Below is a small trained network, with its code and all its weights. Each question gives an input and a class and asks what happens when units are switched off, that is, made to give their printed mean instead of their output.

import numpy as np


def w(rows, s, z=0):
    codes = np.array(rows[::2]) - 128.0
    scale = np.full(codes.shape[1], s)
    scale[-1] = z or s
    return codes * scale


def f(y):
    return np.maximum(y, 0)


def log_softmax(a):
    a = a - a.max(-1, keepdims=True)
    return a - np.log(np.exp(a).sum(-1, keepdims=True))


def net(x, mask):
    res = np.array(x, float).reshape(1, 6) / 4 @ E
    y = f(res @ A[0][:, :-1].T + A[0][:, -1])
    res = res + np.where(mask, y, B[0][:, -1]) @ B[0][:, :-1]
    return log_softmax(res[-1] @ U[:, :-1].T + U[:, -1])


A, B = {}, {}
E = w([
[121,1,145,123,78],'x0',
[251,106,170,160,190],'x1',
[68,101,232,166,141],'x2',
[162,150,153,13,184],'x3',
[162,118,172,169,127],'x4',
[139,150,224,149,59],'x5',
],0.0084)
A[0] = w([
[122,211,34,49,128,226],'neuron 1',
[142,69,214,148,203,98],'neuron 2',
[176,162,81,77,184,100],'neuron 3',
[122,68,141,119,42,158],'neuron 4',
[117,17,127,96,173,240],'neuron 5',
[28,141,35,146,125,234],'neuron 6',
[114,125,77,187,75,172],'neuron 7',
[133,72,96,172,112,189],'neuron 8',
[77,180,173,75,113,163],'neuron 9',
[167,131,199,87,176,171],'neuron 10',
[125,104,204,251,96,254],'neuron 11',
[53,108,90,151,119,114],'neuron 12',
],0.011,0.0037)
B[0] = w([
[235,103,74,135,143,224],'neuron 1',
[225,55,78,38,204,212],'neuron 2',
[145,97,74,173,63,193],'neuron 3',
[144,104,174,98,112,204],'neuron 4',
[155,123,130,81,189,224],'neuron 5',
[136,192,103,6,190,219],'neuron 6',
[30,213,174,143,112,187],'neuron 7',
[118,166,169,70,126,185],'neuron 8',
[134,177,73,94,181,173],'neuron 9',
[180,169,120,148,230,205],'neuron 10',
[85,90,170,2,30,255],'neuron 11',
[100,220,81,182,98,178],'neuron 12',
],0.0082,0.012)
U = w([
[140,121,99,253,126,9],'0',
[34,170,220,151,54,141],'1',
[110,212,129,162,216,253],'2',
[159,10,138,88,153,125],'3',
],0.011,0.0018)

Each question gives the input, the list of numbers given to net, and the class t.
The units are the neurons (one row each of A and B). Each row of codes is followed by its name. A weight is (code - 128) times the scale printed after its matrix; where a second scale follows, it is the last column's (A, B and U).
mask holds one flag per neuron, in row order. A switched-off neuron (its flag False) gives its mean, the last column of its row in B, instead of its output. The means were averaged over made-up inputs and are rounded, as every weight is.
A unit's drop is (log p(t) with every unit on - log p(t) with that unit switched off) / (log p(t) with every unit on - log p(t) with every unit switched off).
The circuit of an input: a set's keep is (log p(t) with only the set's units on - log p(t) with every unit switched off) / (log p(t) with every unit on - log p(t) with every unit switched off). Starting from all 12 units, units are removed one at a time, each time the one whose removal leaves the highest keep (on an exact tie, the one counted first), for as long as the keep stays at least 0.8.
units of the circuit, in order: the units of the circuit, biggest drop first
k most important neurons: the k neurons with the biggest drops, biggest first
drop of u: that unit's drop, to one decimal
input [-6,7,-3,4,-8,-4], class 0: 2 most important neurons	neuron 3; neuron 11
input [-5,-2,-4,5,-8,-3], class 3: units of the circuit, in order	neuron 1
input [-7,7,-5,-1,2,1], class 0: 2 most important neurons	neuron 3; neuron 6
input [2,2,2,-5,6,3], class 1: units of the circuit, in order	neuron 1; neuron 11
input [-7,-3,8,-3,4,-5], class 1: units of the circuit, in order	neuron 10; neuron 1
input [5,-1,-7,0,-1,8], class 1: units of the circuit, in order	neuron 2; neuron 1
input [-5,2,0,-2,7,7], class 1: 4 most important neurons	neuron 1; neuron 11; neuron 5; neuron 6
input [0,2,-6,-2,8,5], class 1: units of the circuit, in order	neuron 2; neuron 1
input [5,-5,6,5,-4,0], class 2: units of the circuit, in order	neuron 11; neuron 9
input [-8,2,3,-3,6,6], class 1: 2 most important neurons	neuron 11; neuron 1
input [5,-4,-8,-4,2,-2], class 2: 2 most important neurons	neuron 11; neuron 6
input [-8,4,-8,4,5,7], class 0: 2 most important neurons	neuron 3; neuron 6
input [-2,-2,1,-8,4,1], class 1: drop of neuron 2	0.0
input [1,-8,0,4,8,-7], class 2: drop of neuron 11	0.3
input [1,3,-4,-1,-3,2], class 0: drop of neuron 12	-0.1
input [7,-7,-4,-2,-4,-3], class 2: most important neuron	neuron 6
